Here is a tiny trained network, its code and every weight. The questions are about switching its units off for an input and a target symbol, where a switched-off unit gives its printed mean instead of its output.

import numpy as np


def w(rows, s, z=0):
    codes = np.array(rows[::2]) - 128.0
    scale = np.full(codes.shape[1], s)
    scale[-1] = z or s
    return codes * scale


def norm(h):
    return h / np.sqrt((h * h).mean(-1, keepdims=True) + 1e-5)


def f(y):
    return np.maximum(y, 0)


def softmax(a):
    e = np.exp(a - a.max(-1, keepdims=True))
    return e / e.sum(-1, keepdims=True)


def log_softmax(a):
    a = a - a.max(-1, keepdims=True)
    return a - np.log(np.exp(a).sum(-1, keepdims=True))


def net(x, mask):
    ids = ['ΣΦεζθψ'.index(c) for c in x.split()]
    T = len(ids)
    res = E[ids] + P[:T]
    r = norm(res)
    for j in range(2):
        rows = slice(3 * j, 3 * j + 3)
        q, k, v = (r @ M[0][rows].T for M in (Q, K, V))
        z = softmax(np.where(np.tri(T) > 0, q @ k.T / 3**0.5, -1e9)) @ v
        o = O[0][rows]
        res = res + np.where(mask[j], z, o[:, -1]) @ o[:, :-1]
    y = f(norm(res) @ A[0][:, :-1].T + A[0][:, -1])
    res = res + np.where(mask[2:6], y, B[0][:, -1]) @ B[0][:, :-1]
    return log_softmax(norm(res)[-1] @ U[:, :-1].T + U[:, -1])


Q, K, V, O, A, B = {}, {}, {}, {}, {}, {}
E = w([
[150,80,99,152],'Σ',
[99,126,111,148],'Φ',
[160,166,124,159],'ε',
[93,85,119,73],'ζ',
[100,127,114,123],'θ',
[154,118,149,3],'ψ',
],0.033)
P = w([
[129,129,142,114],'0',
[188,129,203,87],'1',
[131,124,85,79],'2',
[121,120,102,111],'3',
[127,156,112,143],'4',
[145,125,247,140],'5',
[101,110,177,146],'6',
[91,103,115,113],'7',
[136,141,59,128],'8',
[135,121,99,111],'9',
[94,115,157,119],'10',
],0.015)
Q[0] = w([
[132,59,81,113],'H1',
[92,224,104,125],'H1',
[167,177,86,139],'H1',
[103,168,50,117],'H2',
[150,193,127,157],'H2',
[234,253,110,129],'H2',
],0.024)
K[0] = w([
[89,90,122,220],'H1',
[96,238,194,90],'H1',
[140,107,218,109],'H1',
[111,107,254,173],'H2',
[209,203,185,148],'H2',
[203,246,196,130],'H2',
],0.019)
V[0] = w([
[51,83,132,108],'H1',
[187,27,124,84],'H1',
[181,67,106,189],'H1',
[122,248,147,176],'H2',
[82,153,187,118],'H2',
[162,85,136,204],'H2',
],0.014)
O[0] = w([
[151,200,167,184,254],'H1',
[162,173,71,151,95],'H1',
[183,69,124,202,68],'H1',
[68,152,246,123,52],'H2',
[96,132,122,206,165],'H2',
[220,58,201,118,41],'H2',
],0.011,0.0065)
A[0] = w([
[137,156,74,196,120],'N1',
[201,109,109,77,185],'N2',
[170,153,98,53,153],'N3',
[160,169,253,165,5],'N4',
],0.02,0.0024)
B[0] = w([
[157,129,130,81,254],'N1',
[69,184,148,102,195],'N2',
[151,68,196,126,206],'N3',
[79,65,148,250,228],'N4',
],0.021,0.0076)
U = w([
[173,125,213,73,173],'Σ',
[106,85,139,208,229],'Φ',
[83,41,99,110,17],'ε',
[213,129,85,151,252],'ζ',
[89,250,119,151,75],'θ',
[143,156,127,108,113],'ψ',
],0.011,0.0039)

Each question gives the input, a string of symbols that net reads in full, and the target symbol t.
The units are the heads (3 rows each of Q, K, V and O) and the neurons (one row each of A and B). Each row of codes is followed by its name. A weight is (code - 128) times the scale printed after its matrix; where a second scale follows, it is the last column's (O, A, B and U).
mask holds one flag per unit, heads first, then neurons. A switched-off unit (its flag False) gives its mean, the last column of its rows in O or B, instead of its output. The means were averaged over made-up inputs and are rounded, as every weight is.
A unit's drop is (log p(t) with every unit on - log p(t) with that unit switched off) / (log p(t) with every unit on - log p(t) with every unit switched off).
The circuit of an input: a set's keep is (log p(t) with only the set's units on - log p(t) with every unit switched off) / (log p(t) with every unit on - log p(t) with every unit switched off). Starting from all 6 units, units are removed one at a time, each time the one whose removal leaves the highest keep (on an exact tie, the one counted first), for as long as the keep stays at least 0.8.
circuit, biggest first: the units of the circuit, biggest drop first
k most important neurons: the k neurons with the biggest drops, biggest first
heads that matter: for each layer, one digit per head in row order, 1 if its drop is at least 0.15 and else 0, layers parted by /
drop of u: that unit's drop, to one decimal
input ε θ Σ ψ ζ θ Φ ψ Φ, target θ: heads that matter -> 01
input Σ ψ θ ε θ ε Φ, target ε: circuit, biggest first -> (H1 H2)
input Σ Φ Φ ε Φ θ Φ, target ε: heads that matter -> 11
input Φ Σ θ ε Φ, target Σ: circuit, biggest first -> (H2 N3)
input θ θ ζ ε Φ Φ θ Φ ψ ζ, target Σ: heads that matter -> 01
input θ θ Φ Φ ε Φ θ Σ Φ Φ Φ, target Σ: circuit, biggest first -> (H2 N4)
input θ Σ Φ, target θ: heads that matter -> 10
input ψ θ Φ Φ Φ Σ Φ ψ θ, target Σ: heads that matter -> 01
input ψ ζ θ ψ ε θ ζ ε Σ θ, target ζ: circuit, biggest first -> (H2)
input θ ε θ Σ, target ζ: circuit, biggest first -> (H1 N4)
input Φ θ ζ θ θ ψ ψ θ, target θ: heads that matter -> 10
input ε Φ Σ Φ θ θ, target Σ: circuit, biggest first -> (H2 N4 H1)
input Φ ψ ζ θ ε θ ζ θ ε Φ, target ζ: 2 most important neurons -> (N2 N1)
input Φ Φ θ θ Σ θ, target θ: most important neuron -> (N3)
input θ ε Φ θ θ, target ε: 2 most important neurons -> (N2 N4)
input θ θ Φ Σ ζ Φ Σ ζ, target ζ: drop of H2 -> 0.1
input θ ε ε Σ θ, target ε: drop of N4 -> 0.2
input θ ε Φ θ Σ Σ θ ζ, target ζ: drop of N2 -> -0.1
